[128 = 0]
(78) 131  132  133  113  116  121  125  123  120  124  162  144  79  123  119  119  130  120  106  130  143
(92) 176  137  109  125  96  186  132  119  134  170  144  104  160  143  135  115  119  134  100  142  114
(76) 132  134  122  133  127  146  127  123  126  139  128  111  154  137  127  124  115  132  130  128  122
(81) 141  124  122  117  105  127  144  124  126  135  141  126  116  112  135  135  136  142  126  127  123
(81) 123  142  119  137  147  129  117  140  124  131  113  130  147  139  122  122  106  132  132  126  126
(78) 157  132  127  116  117  141  119  141  142  142  139  144  90  127  132  118  144  113  89  142  129
(76) 116  134  137  122  127  135  120  112  120  124  161  113  109  136  115  114  116  113  116  127  137
(82) 135  153  103  110  115  147  141  140  131  159  149  69  125  115  134  125  104  143  112  119  86
(82) 131  145  108  104  118  106  157  142  133  128  110  119  133  129  145  153  129  144  130  108  82
(76) 96  128  141  128  122  139  122  92  102  124  193  85  108  119  103  106  99  125  132  123  152
(81) 96  94  149  140  137  103  134  129  133  111  120  109  110  82  136  141  156  133  163  125  136
(79) 153  126  137  78  66  136  148  96  124  133  220  123  30  115  126  120  154  108  70  132  133
(81) 121  107  142  125  126  104  146  120  142  102  91  146  145  138  145  157  167  119  149  120  116
(92) 165  111  120  140  105  138  123  138  117  152  147  166  102  89  126  117  135  156  122  151  169
(76) 129  118  140  124  135  106  123  143  142  113  111  162  94  122  134  135  158  112  119  133  134
(76) 127  158  115  99  114  119  139  121  114  126  161  125  103  146  119  126  104  128  106  113  113
(78) 138  111  145  140  129  150  116  115  141  125  118  137  145  145  130  122  149  106  123  142  143
(76) 131  143  149  112  143  145  101  127  155  117  132  134  96  176  123  111  145  63  74  137  121
(82) 54  95  168  199  192  151  82  100  115  108  115  75  199  126  98  99  98  113  195  136  181
(81) 126  126  115  124  118  103  147  137  117  130  127  132  120  98  134  143  125  160  148  118  123
(81) 129  114  139  116  118  102  150  115  138  99  98  162  140  151  143  157  165  117  139  119  117
(82) 119  151  140  96  137  110  121  129  143  103  134  145  81  169  124  127  140  80  86  120  110
(76) 151  138  97  127  117  121  152  146  126  145  93  138  170  124  145  150  119  168  146  120  100
(82) 132  132  128  140  134  174  99  138  133  164  166  77  106  102  117  91  108  122  103  147  139
(81) 123  108  145  133  135  124  135  121  151  109  86  131  159  146  145  147  164  108  142  127  113
(92) 119  146  122  85  115  112  149  142  145  130  151  83  69  112  141  139  139  115  98  111  76
(92) 113  111  155  153  138  155  103  92  117  117  150  125  148  148  107  104  121  106  136  141  173
(78) 164  160  95  94  112  132  141  172  149  163  129  112  87  112  147  132  127  137  82  126  76
(92) 128  117  125  90  103  65  170  147  138  107  119  154  62  89  154  170  176  142  130  110  98
(92) 145  100  147  110  83  136  160  80  137  111  138  133  142  150  145  150  176  112  128  126  122
(92) 104  155  123  115  148  130  134  126  142  119  105  82  166  171  133  137  112  106  127  107  75
(81) 138  131  133  128  128  150  119  121  138  132  126  125  140  152  128  120  132  108  111  135  125
(79) 83  97  138  152  146  84  138  132  111  107  113  123  129  72  127  145  131  163  193  117  149
(92) 149  121  123  160  132  157  113  120  117  141  111  154  186  144  120  116  113  142  143  144  160
(82) 174  131  108  122  69  174  145  88  97  163  192  124  146  130  118  112  102  160  115  138  151
(78) 93  115  154  131  127  130  126  83  112  104  165  105  129  140  111  120  122  111  143  122  151
(79) 155  101  130  100  80  133  159  132  151  148  155  97  69  71  157  144  181  134  108  134  104
(76) 153  143  118  123  128  120  116  144  122  129  126  189  106  143  121  120  123  128  103  137  147
(79) 137  148  116  144  156  153  107  148  139  143  92  123  175  158  127  117  106  121  121  134  114
(78) 156  137  115  115  119  147  137  146  155  148  105  113  138  135  149  136  144  122  105  131  88
(78) 120  134  130  118  123  135  129  120  127  130  152  101  113  127  124  122  121  121  118  124  120
(82) 119  125  135  129  137  115  126  129  131  114  115  141  128  135  128  133  136  120  133  126  130
(79) 62  106  154  136  161  82  142  120  138  82  88  96  148  120  137  158  149  117  183  102  106
(82) 129  105  151  158  151  148  85  143  138  136  133  142  95  101  117  97  142  108  115  159  177
(79) 161  131  114  139  118  127  129  123  109  127  107  201  167  157  123  131  119  149  135  135  157
(79) 89  147  131  156  179  115  102  125  109  104  97  145  182  171  103  118  83  123  158  118  146
(78) 100  142  107  154  161  133  123  153  122  147  103  70  178  105  126  125  83  161  166  117  105
(79) 102  141  132  131  156  141  111  140  142  134  128  75  126  128  124  115  113  108  120  125  106
116  128  126  160  159  107  89  157  96  131  145  179  85  86  96  97  93  154  138  144  198 -> (78)
155  119  120  123  101  135  137  133  127  147  145  135  104  98  135  128  140  146  118  138  135 -> (79)
94  114  153  83  110  73  165  112  143  83  141  117  62  118  145  164  180  101  127  102  94 -> (92)
105  112  144  164  154  158  107  113  131  129  113  91  184  135  121  114  118  118  156  136  142 -> (78)
138  145  115  144  149  162  111  143  140  150  100  105  178  151  130  116  107  124  122  135  110 -> (81)
128  155  113  141  163  183  91  174  157  180  128  40  126  108  128  92  95  115  94  142  92 -> (79)
154  141  102  120  119  126  145  150  135  145  100  136  149  128  144  144  126  151  127  124  98 -> (92)
163  141  110  104  111  123  141  154  144  142  116  148  104  126  146  139  145  131  98  129  100 -> (78)
133  81  155  128  110  135  152  110  167  115  92  107  153  122  163  159  202  106  145  131  103 -> (81)
127  142  110  167  170  131  90  168  110  148  106  154  146  111  108  103  81  156  142  142  163 -> (92)
139  132  124  137  130  143  119  128  125  137  127  135  144  137  123  119  117  130  124  135  138 -> (76)
109  122  130  120  123  122  147  121  134  123  127  85  136  117  139  143  135  131  144  114  100 -> (76)
146  131  118  130  130  128  128  148  137  138  105  146  132  125  137  133  134  135  123  133  121 -> (78)
143  134  119  116  119  119  137  140  132  131  121  145  116  127  136  137  136  133  118  126  116 -> (78)
139  120  137  152  146  180  98  136  152  152  117  95  152  133  129  104  132  104  112  151  131 -> (78)
158  119  118  144  117  142  115  142  116  154  144  157  109  94  122  111  122  154  122  150  167 -> (92)
98  127  132  133  134  121  136  109  115  116  134  97  153  130  122  133  111  135  157  114  123 -> (78)
142  155  96  130  133  129  133  150  119  147  107  132  162  135  129  131  94  158  133  121  109 -> (81)
100  144  119  129  140  127  125  133  114  138  154  78  119  107  116  117  90  142  137  117  119 -> (78)
124  119  125  125  126  117  148  136  143  126  99  108  146  116  148  151  147  137  147  119  97 -> (76)
121  134  138  95  102  110  135  104  110  112  194  139  52  126  113  120  129  113  99  122  145 -> (78)
140  124  119  140  122  104  120  136  93  128  147  197  98  100  109  118  111  164  138  138  185 -> (76)
112  96  145  132  134  92  137  140  141  108  105  142  100  89  143  149  171  130  152  127  133 -> (76)
138  133  118  149  145  129  121  136  125  127  82  163  185  155  128  133  116  139  146  130  134 -> (79)
80  126  158  108  138  94  140  91  130  73  127  122  126  172  125  147  145  86  138  102  113 -> (79)
121  95  139  167  143  126  117  131  123  125  102  145  157  100  127  128  137  147  169  141  165 -> (82)
146  125  123  126  109  125  133  120  113  131  145  160  118  124  123  127  127  142  125  133  150 -> (79)

<81> 169  151  97  126  161  124  148  146  139  113  91  130  165  105  128  166  168  66  147  121  173
<87> 142  133  129  116  178  135  137  149  129  141  89  151  143  193  131  118  125  119  132  162  177
<85> 143  120  132  116  114  120  152  128  119  120  126  144  105  96  111  167  170  99  144  126  138
<81> 155  157  131  148  176  102  172  166  150  124  113  171  190  145  151  197  114  155  132  94  157
<85> 144  127  175  99  105  148  97  161  87  96  126  136  99  83  129  166  161  105  143  110  160
<80> 159  132  133  82  106  136  116  164  140  120  116  106  130  137  89  82  118  95  100  150  173
<87> 161  158  95  181  68  126  154  140  98  168  175  96  170  102  123  63  143  118  180  189  109
<80> 105  130  96  142  169  102  142  109  150  121  91  143  109  182  165  148  154  157  109  163  105
<87> 152  132  159  141  105  142  137  134  80  170  138  124  141  103  113  112  151  127  182  158  154
<80> 119  121  106  109  133  116  122  129  158  102  114  113  104  153  113  118  123  95  102  142  135
<81> 166  145  107  140  144  133  159  147  126  141  125  135  174  116  113  133  137  75  166  130  167
<88> 108  112  144  124  162  112  145  130  138  110  118  166  100  165  131  181  121  127  129  115  140
<81> 115  122  116  126  80  119  138  148  118  84  172  162  71  131  147  146  147  128  115  137  77
<81> 116  102  134  107  134  139  144  117  123  132  136  169  94  153  118  131  126  123  124  127  120
<88> 143  127  132  114  113  138  136  149  117  122  142  149  121  129  122  125  131  115  130  131  134
<88> 101  137  95  163  130  108  108  84  155  138  119  67  144  115  140  102  121  150  116  134  91
<81> 124  123  110  139  159  150  156  126  125  136  151  189  148  154  151  138  105  132  137  98  105
<87> 135  160  93  154  140  148  111  163  130  80  157  147  172  107  185  154  108  112  127  71  100
<88> 118  112  136  107  118  127  132  150  147  126  150  136  111  190  95  83  71  118  105  147  141
<87> 135  143  90  145  116  169  100  132  96  103  152  127  138  85  166  118  153  79  155  112  99
<85> 121  132  143  142  106  97  121  154  133  101  139  96  108  134  108  141  119  98  144  150  154
<88> 143  130  104  148  122  118  176  88  126  165  131  146  148  82  133  150  172  154  143  120  90
<85> 149  148  170  123  111  149  91  162  86  141  119  112  145  122  148  101  136  168  135  152  153
<87> 111  120  156  141  121  97  143  138  146  129  148  126  123  153  106  142  85  149  127  124  136
<85> 103  109  159  145  120  132  131  124  97  140  156  150  97  151  128  131  115  140  161  142  120
<88> 139  100  122  85  79  137  141  100  133  135  144  124  92  78  76  107  150  97  109  118  111
<80> 130  134  128  123  98  133  116  153  129  105  158  128  126  121  134  116  108  132  109  115  110
<85> 134  113  108  112  146  136  158  90  146  147  121  156  138  102  117  145  140  128  115  89  109
<81> 128  121  115  124  122  133  144  131  126  117  145  156  113  131  129  138  134  111  129  122  113
<88> 143  139  153  130  117  121  116  126  115  135  109  102  140  78  130  151  159  148  137  121  143
<88> 129  140  161  128  154  131  109  174  114  108  116  142  134  166  147  149  109  131  138  131  170
<87> 123  127  118  120  122  162  92  125  105  106  134  128  114  101  152  123  144  103  131  111  110
<87> 159  150  105  145  141  113  167  132  142  143  119  139  178  107  136  152  145  138  135  117  129
<85> 107  122  100  167  106  82  158  105  155  125  152  95  112  125  98  134  123  95  149  149  111
<80> 133  113  155  96  92  136  114  120  136  138  144  106  126  88  87  105  103  136  103  96  130
<85> 148  155  134  133  109  163  84  129  92  154  120  96  166  90  166  78  147  178  125  138  111
<88> 109  115  138  132  111  85  148  108  162  140  132  106  113  139  97  128  108  162  105  137  116
<87> 125  127  114  115  126  114  131  124  153  134  113  115  120  162  120  95  121  148  92  159  122
<85> 145  126  108  126  129  125  161  94  140  163  119  131  152  95  115  127  151  142  124  118  112
<87> 120  123  144  134  90  169  84  131  73  121  162  114  104  94  138  99  137  99  165  132  116
<80> 126  112  154  98  82  130  116  128  123  117  148  122  93  96  105  125  130  136  106  114  115
<85> 110  128  116  149  121  109  122  114  154  125  141  90  137  122  113  116  97  121  124  119  118
<80> 124  124  111  143  119  150  117  134  125  118  170  116  142  117  108  102  86  59  158  105  134
<80> 127  113  131  136  139  148  146  96  95  182  121  146  122  146  124  98  151  138  163  168  126
<80> 108  111  113  138  143  133  128  94  141  138  135  114  128  125  105  117  105  91  142  111  125
<80> 126  125  129  140  125  141  133  120  107  147  141  141  130  132  135  114  130  135  148  138  117
<81> 140  160  125  148  96  80  119  142  170  104  130  62  168  68  124  154  118  154  99  97  123
<81> 142  112  116  84  132  118  129  98  163  120  87  92  115  79  74  142  158  68  108  108  162
<81> 118  112  172  105  157  100  144  114  164  147  100  135  134  144  100  162  94  183  94  94  153
<88> 98  110  129  113  151  131  96  110  143  102  110  112  97  140  123  136  116  100  114  113  135
145  128  115  92  142  104  146  174  154  58  104  155  88  144  114  193  159  48  115  128  173 -> <85>
132  136  109  145  156  135  137  128  123  144  117  135  147  159  139  112  129  115  149  153  139 -> <80>
97  113  154  134  150  131  115  115  147  147  142  124  144  164  114  108  49  160  115  97  129 -> <85>
105  116  129  125  105  90  137  122  165  133  136  102  103  176  98  91  92  159  89  165  115 -> <87>
139  139  103  136  160  132  142  127  137  113  117  150  153  109  149  171  143  107  135  92  127 -> <87>
158  152  133  130  105  89  133  154  151  126  109  72  153  105  97  127  137  117  125  153  171 -> <85>
134  121  138  114  130  140  118  108  130  159  115  103  144  117  103  93  117  133  123  127  143 -> <88>
111  115  112  142  112  146  121  123  118  116  169  128  112  126  118  109  106  75  154  120  112 -> <80>
121  132  98  162  151  145  142  124  103  147  136  154  134  174  156  103  134  113  167  170  116 -> <80>
146  134  156  116  128  120  127  136  128  129  110  117  142  93  115  158  140  134  129  108  158 -> <80>
129  117  150  107  102  126  127  125  117  129  128  132  98  112  119  133  149  146  117  134  122 -> <80>
113  117  110  148  132  149  130  106  120  149  155  130  136  139  123  93  101  107  151  127  110 -> <80>
148  154  122  145  120  144  112  145  114  150  133  103  176  127  142  79  115  144  137  147  134 -> <88>
124  111  163  102  138  142  113  123  108  141  105  133  103  141  115  124  137  130  132  141  156 -> <87>
146  146  149  130  133  111  129  149  143  157  109  100  170  154  113  98  98  167  116  152  165 -> <85>
151  138  149  115  86  143  121  170  96  119  153  143  121  117  135  115  138  138  130  142  129 -> <80>
116  110  101  150  140  88  196  101  160  150  136  150  116  167  97  141  123  116  141  153  118 -> <85>
137  122  141  118  121  137  121  131  105  144  114  113  112  137  107  102  147  101  152  171  162 -> <81>
137  126  112  100  145  136  123  144  108  87  87  157  74  144  152  162  204  78  133  166  147 -> <81>
132  137  117  171  85  101  159  121  132  138  175  110  148  81  115  139  124  130  155  118  98 -> <87>

(14) 140  125  154  153  159  161  147  140  127  124  114  174  96  117  135  108  147  80  93  124  104
(11) 163  131  167  102  139  151  142  161  139  135  161  130  115  120  82  106  129  117  92  99  168
(20) 112  109  125  150  116  134  133  103  118  123  94  136  126  128  149  113  119  106  139  149  91
(20) 144  113  137  128  127  132  129  114  116  118  110  146  139  130  137  114  116  97  118  131  107
(14) 177  102  188  100  111  127  143  139  115  125  128  104  164  131  72  63  110  93  123  106  130
(11) 150  120  97  124  131  179  135  162  117  133  155  173  61  113  125  129  119  80  88  83  118
(19) 124  128  107  102  174  114  93  68  141  89  102  174  208  144  172  167  123  127  118  170  164
(20) 128  164  115  116  134  94  114  147  138  139  162  103  136  135  128  176  145  188  136  118  161
(19) 124  111  121  155  82  139  146  155  80  162  127  39  92  145  98  131  139  126  143  92  128
(11) 167  168  186  115  155  56  121  136  148  114  136  154  185  126  138  121  140  161  133  138  98
(19) 95  129  120  151  117  151  138  113  136  141  119  125  82  124  150  152  127  143  113  151  137
(20) 144  132  150  126  111  113  131  122  109  141  126  81  139  148  125  158  127  151  112  127  157
(14) 124  97  140  120  122  130  127  113  109  122  103  69  185  148  89  96  133  110  157  128  157
(14) 145  118  126  114  102  125  128  134  116  133  138  114  125  129  115  120  107  124  129  111  123
(14) 164  147  152  102  102  93  126  139  132  136  157  124  129  126  126  139  102  161  115  118  123
(11) 109  122  121  131  122  132  129  135  121  138  128  73  140  139  99  127  145  142  152  122  162
(11) 137  144  175  147  122  84  136  108  139  121  104  161  138  120  167  116  118  142  129  164  62
(11) 155  144  116  86  164  108  101  126  142  106  151  160  180  133  130  150  128  137  119  121  162
(19) 146  156  119  132  145  113  123  150  129  129  149  160  109  123  150  157  140  139  112  112  110
(20) 155  148  138  130  94  121  140  162  115  158  163  108  69  126  127  159  117  155  98  98  124
(20) 144  130  144  136  93  137  146  146  112  153  142  105  76  127  123  139  115  135  102  110  123
(19) 133  114  138  123  115  130  133  134  122  130  127  105  138  129  102  99  124  118  142  119  127
(20) 175  163  122  99  146  83  105  147  125  121  163  150  156  136  144  173  130  155  112  103  132
(14) 149  128  157  126  137  135  139  139  133  126  131  151  120  119  120  105  127  109  109  122  115
(19) 119  114  139  122  122  137  132  116  137  124  120  124  138  124  115  102  118  121  135  140  134
(19) 133  109  81  142  99  136  119  117  59  146  112  53  127  170  141  198  132  122  118  102  160
(19) 142  166  125  126  173  95  112  140  145  113  142  178  148  123  157  154  152  145  124  128  112
(14) 147  107  136  115  104  130  131  131  108  131  127  99  140  135  103  106  112  110  133  111  129
(11) 113  116  105  117  128  142  119  108  129  123  123  122  140  134  129  140  120  127  129  138  158
(11) 101  110  63  136  121  161  119  126  109  131  126  117  104  133  133  149  129  110  138  113  139
(14) 158  155  141  138  119  111  133  140  117  142  143  148  88  129  163  174  122  146  85  119  107
(20) 81  128  100  148  132  134  127  123  147  126  119  135  114  116  137  116  138  137  163  147  109
150  124  157  117  125  108  135  162  126  127  140  106  156  122  78  68  137  117  162  100  105 -> (19)
193  139  171  119  101  115  143  153  108  142  151  143  93  125  132  134  102  121  77  97  97 -> (14)
126  140  83  105  78  94  108  126  122  142  158  96  121  135  142  174  94  183  148  119  133 -> (14)
148  130  131  140  112  85  117  95  94  122  96  123  161  151  177  165  115  133  124  144  91 -> (20)
143  87  111  110  91  148  125  110  87  131  115  79  146  150  107  127  100  98  125  110  155 -> (19)
127  96  130  98  127  141  117  85  135  105  107  135  179  133  119  104  99  105  130  152  156 -> (19)
116  125  112  132  141  120  115  102  116  120  107  111  164  148  145  159  140  134  134  143  152 -> (19)
152  152  143  119  148  108  131  196  120  144  170  72  144  135  65  117  177  148  151  71  159 -> (11)
166  139  129  100  144  143  129  170  141  126  173  172  103  109  106  113  122  110  101  88  130 -> (20)
144  132  128  106  151  116  114  117  140  107  130  165  165  126  137  126  122  121  124  134  130 -> (19)
106  140  101  117  158  139  120  150  163  119  153  160  122  107  112  110  144  134  151  122  136 -> (20)
103  116  108  170  145  150  131  110  94  131  87  101  127  151  150  161  162  106  123  136  139 -> (14)
128  123  128  148  98  133  143  156  101  153  133  75  94  134  106  126  138  130  138  100  119 -> (19)
161  149  133  90  163  103  108  136  143  110  153  157  175  130  124  141  132  139  118  117  154 -> (11)
158  128  120  98  124  148  124  124  143  119  152  200  94  110  149  135  85  109  80  122  120 -> (19)
109  130  138  150  116  106  132  115  125  132  107  106  137  132  139  125  133  145  153  148  104 -> (11)
148  170  124  110  104  83  117  138  143  141  168  143  103  122  161  181  104  193  112  127  118 -> (14)
140  136  126  112  141  135  126  149  139  127  152  144  122  119  113  122  131  126  120  111  140 -> (20)

(7) 112  153  112  103  122  106  146  115  171  197  124  169  126  112  99  102  128  88  127  114  98
(7) 137  98  146  128  130  163  134  139  98  107  144  105  119  159  145  154  148  130  133  144  129
(15) 121  158  111  123  142  149  154  99  151  143  93  147  145  91  182  103  200  179  168  137  96
(12) 146  112  133  134  135  135  125  139  134  131  116  119  110  125  132  131  139  141  114  131  121
(15) 104  166  103  123  137  130  174  168  121  147  144  157  117  135  136  122  170  139  142  121  70
(5) 144  85  157  127  180  192  125  154  99  118  208  133  115  221  120  145  148  101  170  104  104
(5) 119  147  112  124  101  110  155  129  137  138  104  134  122  94  138  125  134  136  114  146  118
(7) 158  143  121  168  139  118  142  145  163  55  154  174  120  111  116  94  78  168  151  88  117
(5) 123  118  129  111  108  143  167  122  126  148  148  139  116  136  135  136  138  98  137  151  114
(5) 125  128  125  123  117  126  145  132  127  139  136  134  119  128  126  131  125  113  124  137  122
(5) 108  143  122  113  150  103  88  132  129  183  121  124  139  140  96  123  127  101  111  105  129
(5) 100  185  108  132  118  91  108  183  126  114  35  103  139  88  119  136  171  201  72  106  96
(4) 135  119  130  119  122  140  136  112  142  149  99  121  123  111  146  128  158  136  124  145  121
(5) 116  154  118  139  130  104  121  195  113  112  108  118  114  131  102  140  133  156  87  105  100
(15) 104  123  132  116  119  134  118  93  85  129  144  103  157  141  154  145  129  106  149  159  169
(15) 134  158  103  170  159  104  120  136  115  84  146  141  135  105  157  101  107  182  154  117  143
(7) 159  71  167  120  129  162  99  147  131  128  103  88  104  159  106  161  145  122  87  126  126
(15) 197  77  157  147  110  136  109  77  203  93  86  131  114  80  121  106  82  147  114  125  162
(7) 136  160  112  142  144  154  189  134  164  90  163  198  127  122  146  90  147  164  193  100  70
(4) 136  116  149  123  140  162  107  109  138  105  107  118  150  138  136  131  156  151  146  114  128
(7) 156  104  143  141  128  142  127  139  139  97  127  124  111  132  123  132  118  142  120  122  127
(7) 127  142  119  125  116  120  126  102  148  141  71  119  138  80  155  118  157  161  120  145  131
(12) 150  120  127  141  154  133  112  164  134  143  81  104  99  114  142  131  175  178  93  126  102
(4) 127  129  128  119  149  159  129  92  134  145  110  127  146  120  171  118  184  152  164  139  120
(5) 103  143  117  110  120  86  109  141  126  185  127  127  125  132  83  131  101  78  91  120  133
(4) 140  117  118  137  146  136  155  142  116  147  171  141  99  140  146  124  132  118  141  143  115
(7) 141  94  144  129  119  123  105  135  112  128  128  97  114  141  112  150  102  106  95  140  157
(12) 77  191  107  110  128  113  138  149  122  137  115  149  160  130  115  122  159  138  140  100  90
(5) 110  129  129  109  71  139  192  173  108  115  125  123  104  138  121  166  149  113  100  155  89
(4) 74  194  96  144  140  76  101  154  72  97  148  124  169  132  122  125  98  145  137  108  152
(4) 152  88  150  120  145  156  111  115  141  151  126  117  116  147  126  134  144  114  125  129  128
(15) 122  120  142  105  129  153  109  86  137  151  86  108  155  122  148  133  174  134  138  138  134
(7) 171  95  141  160  111  101  101  133  144  84  115  110  103  102  107  129  56  138  84  128  172
(12) 102  133  129  94  109  164  195  155  116  152  167  154  115  171  121  147  170  87  147  135  68
(12) 123  134  120  132  138  121  116  132  111  141  107  107  128  116  150  132  151  149  118  142  133
(12) 123  125  137  113  92  124  140  143  141  127  104  124  121  126  99  144  122  112  96  127  115
(4) 144  113  150  118  93  129  130  111  177  102  122  149  132  126  79  124  81  100  119  103  131
(15) 156  116  135  144  145  96  68  140  162  139  82  112  115  107  88  117  97  143  75  97  144
(12) 127  130  128  128  139  132  129  115  134  127  158  148  137  141  121  116  112  111  154  115  130
(12) 128  136  126  135  103  147  176  149  117  77  129  133  121  122  152  140  146  159  138  143  105
(12) 169  99  131  153  190  146  101  122  137  144  151  131  107  138  150  106  137  148  148  119  132
(4) 134  108  123  111  161  127  122  83  146  217  178  155  119  144  124  102  115  60  156  134  139
(4) 117  130  116  114  158  126  113  92  124  203  133  127  136  125  152  113  155  106  147  145  138
(15) 127  111  134  114  101  137  148  95  127  138  134  125  130  123  141  136  123  100  136  159  145
(15) 134  122  140  129  140  144  108  123  132  111  116  120  140  136  128  130  140  145  135  114  129
135  103  160  128  150  150  63  135  113  101  102  85  148  163  109  152  139  144  112  101  147 -> (4)
123  115  128  116  132  144  145  129  110  160  148  124  116  148  141  139  151  105  134  148  119 -> (12)
142  112  150  131  128  151  117  127  141  86  132  131  137  148  110  132  117  134  138  104  127 -> (4)
135  123  109  137  98  93  146  77  130  147  132  129  122  75  161  113  84  109  128  180  179 -> (15)
142  116  142  139  172  166  106  134  120  100  138  123  137  159  142  127  160  161  157  105  118 -> (5)
120  143  118  126  147  121  87  65  132  157  69  103  167  80  180  109  167  167  144  148  164 -> (15)
157  89  147  127  128  129  107  119  151  147  125  119  108  132  103  130  101  101  102  126  144 -> (12)
143  146  107  166  172  116  143  218  114  107  165  149  82  147  117  119  129  168  116  95  78 -> (5)
138  145  109  151  149  101  120  141  138  130  128  141  117  105  130  105  112  152  124  116  127 -> (5)
136  112  140  128  122  128  126  159  129  116  146  129  110  155  90  141  102  106  106  111  119 -> (15)
173  114  103  175  153  88  146  115  149  131  211  178  85  104  132  79  32  105  150  134  161 -> (5)
117  149  128  125  75  119  155  158  135  81  80  121  129  103  116  147  132  157  94  129  107 -> (12)
110  136  112  128  164  127  114  108  90  169  152  117  141  137  168  122  154  124  157  149  146 -> (12)
164  76  140  113  85  145  176  105  160  169  118  127  80  104  139  137  129  90  102  180  125 -> (7)
97  142  117  117  131  121  129  92  96  148  168  132  157  140  146  125  117  93  165  147  158 -> (12)
110  114  131  89  108  124  123  106  127  212  97  103  124  125  124  146  157  80  96  160  132 -> (7)
120  126  119  123  105  97  150  158  119  155  165  140  99  141  90  137  81  72  98  135  126 -> (5)
154  125  145  130  145  178  142  128  176  93  100  151  131  126  137  113  179  181  156  95  78 -> (15)
145  105  137  128  96  145  168  100  140  105  152  143  119  120  142  128  104  109  147  154  139 -> (15)
